Here is a tiny trained network, its code and every weight. The questions are about switching its units off for an input and a target symbol, where a switched-off unit gives its printed mean instead of its output.

import numpy as np


def w(rows, s, z=0):
    codes = np.array(rows[::2]) - 128.0
    scale = np.full(codes.shape[1], s)
    scale[-1] = z or s
    return codes * scale


def norm(h):
    return h / np.sqrt((h * h).mean(-1, keepdims=True) + 1e-5)


def f(y):
    return np.maximum(y, 0)


def softmax(a):
    e = np.exp(a - a.max(-1, keepdims=True))
    return e / e.sum(-1, keepdims=True)


def log_softmax(a):
    a = a - a.max(-1, keepdims=True)
    return a - np.log(np.exp(a).sum(-1, keepdims=True))


def net(x, mask):
    ids = ['Φαβδεζημστω'.index(c) for c in x.split()]
    T = len(ids)
    res = E[ids] + P[:T]
    r = norm(res)
    for j in range(3):
        rows = slice(2 * j, 2 * j + 2)
        q, k, v = (r @ M[0][rows].T for M in (Q, K, V))
        z = softmax(np.where(np.tri(T) > 0, q @ k.T / 2**0.5, -1e9)) @ v
        o = O[0][rows]
        res = res + np.where(mask[j], z, o[:, -1]) @ o[:, :-1]
    y = f(norm(res) @ A[0][:, :-1].T + A[0][:, -1])
    res = res + np.where(mask[3:15], y, B[0][:, -1]) @ B[0][:, :-1]
    return log_softmax(norm(res)[-1] @ U[:, :-1].T + U[:, -1])


Q, K, V, O, A, B = {}, {}, {}, {}, {}, {}
E = w([
[42,137,146,75],'Φ',
[172,157,240,134],'α',
[144,91,81,105],'β',
[164,1,159,18],'δ',
[143,88,89,107],'ε',
[237,198,146,88],'ζ',
[143,85,90,108],'η',
[150,160,108,205],'μ',
[112,192,154,205],'σ',
[64,117,118,74],'τ',
[142,81,100,110],'ω',
],0.0078)
P = w([
[211,146,196,74],'0',
[184,75,188,117],'1',
[208,159,156,73],'2',
[161,52,173,139],'3',
[181,167,122,78],'4',
[140,41,158,144],'5',
[152,167,97,87],'6',
[122,34,143,158],'7',
[127,165,79,101],'8',
[98,30,125,169],'9',
[110,181,36,104],'10',
[78,45,95,177],'11',
[104,224,2,99],'12',
[66,70,61,174],'13',
],0.0051)
Q[0] = w([
[96,87,127,163],'head 0',
[129,161,209,150],'head 0',
[133,107,102,100],'head 1',
[204,53,2,112],'head 1',
[150,137,139,107],'head 2',
[130,151,112,115],'head 2',
],0.033)
K[0] = w([
[98,67,138,168],'head 0',
[186,109,185,101],'head 0',
[111,105,89,101],'head 1',
[109,93,2,133],'head 1',
[146,142,135,112],'head 2',
[129,153,111,118],'head 2',
],0.033)
V[0] = w([
[84,110,210,22],'head 0',
[134,102,92,82],'head 0',
[113,106,82,141],'head 1',
[134,134,169,143],'head 1',
[164,71,253,141],'head 2',
[185,223,138,65],'head 2',
],0.0075)
O[0] = w([
[121,86,1,88,156],'head 0',
[139,156,129,69,204],'head 0',
[197,120,90,154,141],'head 1',
[78,123,146,83,89],'head 1',
[111,227,86,164,252],'head 2',
[97,72,140,208,202],'head 2',
],0.0053,0.0029)
A[0] = w([
[158,110,210,89,140],'neuron 0',
[144,175,93,173,97],'neuron 1',
[140,96,129,130,130],'neuron 2',
[94,173,157,189,103],'neuron 3',
[161,140,163,177,109],'neuron 4',
[123,30,214,2,40],'neuron 5',
[122,179,78,133,73],'neuron 6',
[117,159,148,86,101],'neuron 7',
[87,22,108,163,125],'neuron 8',
[69,105,65,126,4],'neuron 9',
[22,167,117,163,8],'neuron 10',
[53,114,171,93,120],'neuron 11',
],0.0099,0.0043)
B[0] = w([
[91,151,117,97,195],'neuron 0',
[136,131,129,174,229],'neuron 1',
[135,137,148,109,186],'neuron 2',
[117,73,79,114,252],'neuron 3',
[153,172,151,127,241],'neuron 4',
[253,85,162,161,206],'neuron 5',
[110,145,122,147,180],'neuron 6',
[135,124,106,99,157],'neuron 7',
[89,122,164,141,205],'neuron 8',
[90,51,111,130,175],'neuron 9',
[53,116,249,74,207],'neuron 10',
[137,193,65,142,200],'neuron 11',
],0.026,0.0029)
U = w([
[150,124,120,95,90],'Φ',
[110,185,54,83,229],'α',
[115,155,208,164,142],'β',
[190,86,169,95,152],'δ',
[161,127,103,85,101],'ε',
[153,248,182,97,71],'ζ',
[132,133,104,126,138],'η',
[95,156,95,192,254],'μ',
[81,94,206,172,128],'σ',
[82,55,75,151,44],'τ',
[104,87,90,130,33],'ω',
],0.015,0.0039)

Each question gives the input, a string of symbols that net reads in full, and the target symbol t.
The units are the heads (2 rows each of Q, K, V and O) and the neurons (one row each of A and B). Each row of codes is followed by its name. A weight is (code - 128) times the scale printed after its matrix; where a second scale follows, it is the last column's (O, A, B and U).
mask holds one flag per unit, heads first, then neurons. A switched-off unit (its flag False) gives its mean, the last column of its rows in O or B, instead of its output. The means were averaged over made-up inputs and are rounded, as every weight is.
A unit's drop is (log p(t) with every unit on - log p(t) with that unit switched off) / (log p(t) with every unit on - log p(t) with every unit switched off).
The circuit of an input: a set's keep is (log p(t) with only the set's units on - log p(t) with every unit switched off) / (log p(t) with every unit on - log p(t) with every unit switched off). Starting from the 12 units with the biggest drops (on a tie, the unit counted first), units are removed one at a time, each time the one whose removal leaves the highest keep (on an exact tie, the one counted first), for as long as the keep stays at least 0.8.
units of the circuit, in order: the units of the circuit, biggest drop first
k most important neurons: the k neurons with the biggest drops, biggest first
heads that matter: for each layer, one digit per head in row order, 1 if its drop is at least 0.15 and else 0, layers parted by /
input β μ μ η β σ η ε, target β: 2 most important neurons -> (neuron 8; neuron 11)
input β α β ζ, target ζ: units of the circuit, in order -> (neuron 0)
input β η σ ζ ε, target β: heads that matter -> 101
input μ α β Φ β σ α σ β β α, target σ: heads that matter -> 111
input β δ Φ β η μ ζ α α β, target μ: 3 most important neurons -> (neuron 10; neuron 5; neuron 3)
input ε Φ μ σ β ε ζ μ Φ β Φ β, target δ: units of the circuit, in order -> (head 2; neuron 3)
input μ τ σ, target σ: units of the circuit, in order -> (head 1; neuron 3; neuron 10)
input β τ β μ δ ζ ω σ τ η, target β: units of the circuit, in order -> (head 0; neuron 3)
input α β τ η σ β μ α η β σ β μ ω, target δ: heads that matter -> 101
input β μ ω α ζ σ η, target σ: units of the circuit, in order -> (head 2; neuron 8)
input ε τ ζ α η ζ η β β β, target δ: 2 most important neurons -> (neuron 11; neuron 3)
input ζ δ ε, target σ: heads that matter -> 001
input δ η β δ ζ σ β μ δ μ μ β δ α, target α: units of the circuit, in order -> (head 1; neuron 11)
input σ τ μ η ζ σ Φ δ β δ β α β ω, target μ: units of the circuit, in order -> (head 1; neuron 5; neuron 3)
input α α μ μ Φ α ζ μ β, target σ: heads that matter -> 001
input δ σ Φ, target α: heads that matter -> 110
input τ η Φ δ δ α μ ζ α τ β ω σ, target σ: units of the circuit, in order -> (neuron 10)
input β σ ζ α μ Φ ω, target ζ: units of the circuit, in order -> (neuron 4; head 0)
input μ τ η μ α μ ω ζ μ η, target σ: 3 most important neurons -> (neuron 8; neuron 11; neuron 3)
input ω μ μ η σ τ η ω η ω σ σ β, target β: units of the circuit, in order -> (head 0; head 2; neuron 3)
input σ α μ δ β β Φ Φ β ζ β ε, target σ: units of the circuit, in order -> (neuron 8)
input α τ η, target μ: heads that matter -> 001
input σ β ζ μ β β ε Φ Φ β β τ ε, target δ: units of the circuit, in order -> (head 2; head 0)
input μ β η, target ζ: heads that matter -> 100
input Φ τ ω, target τ: heads that matter -> 100
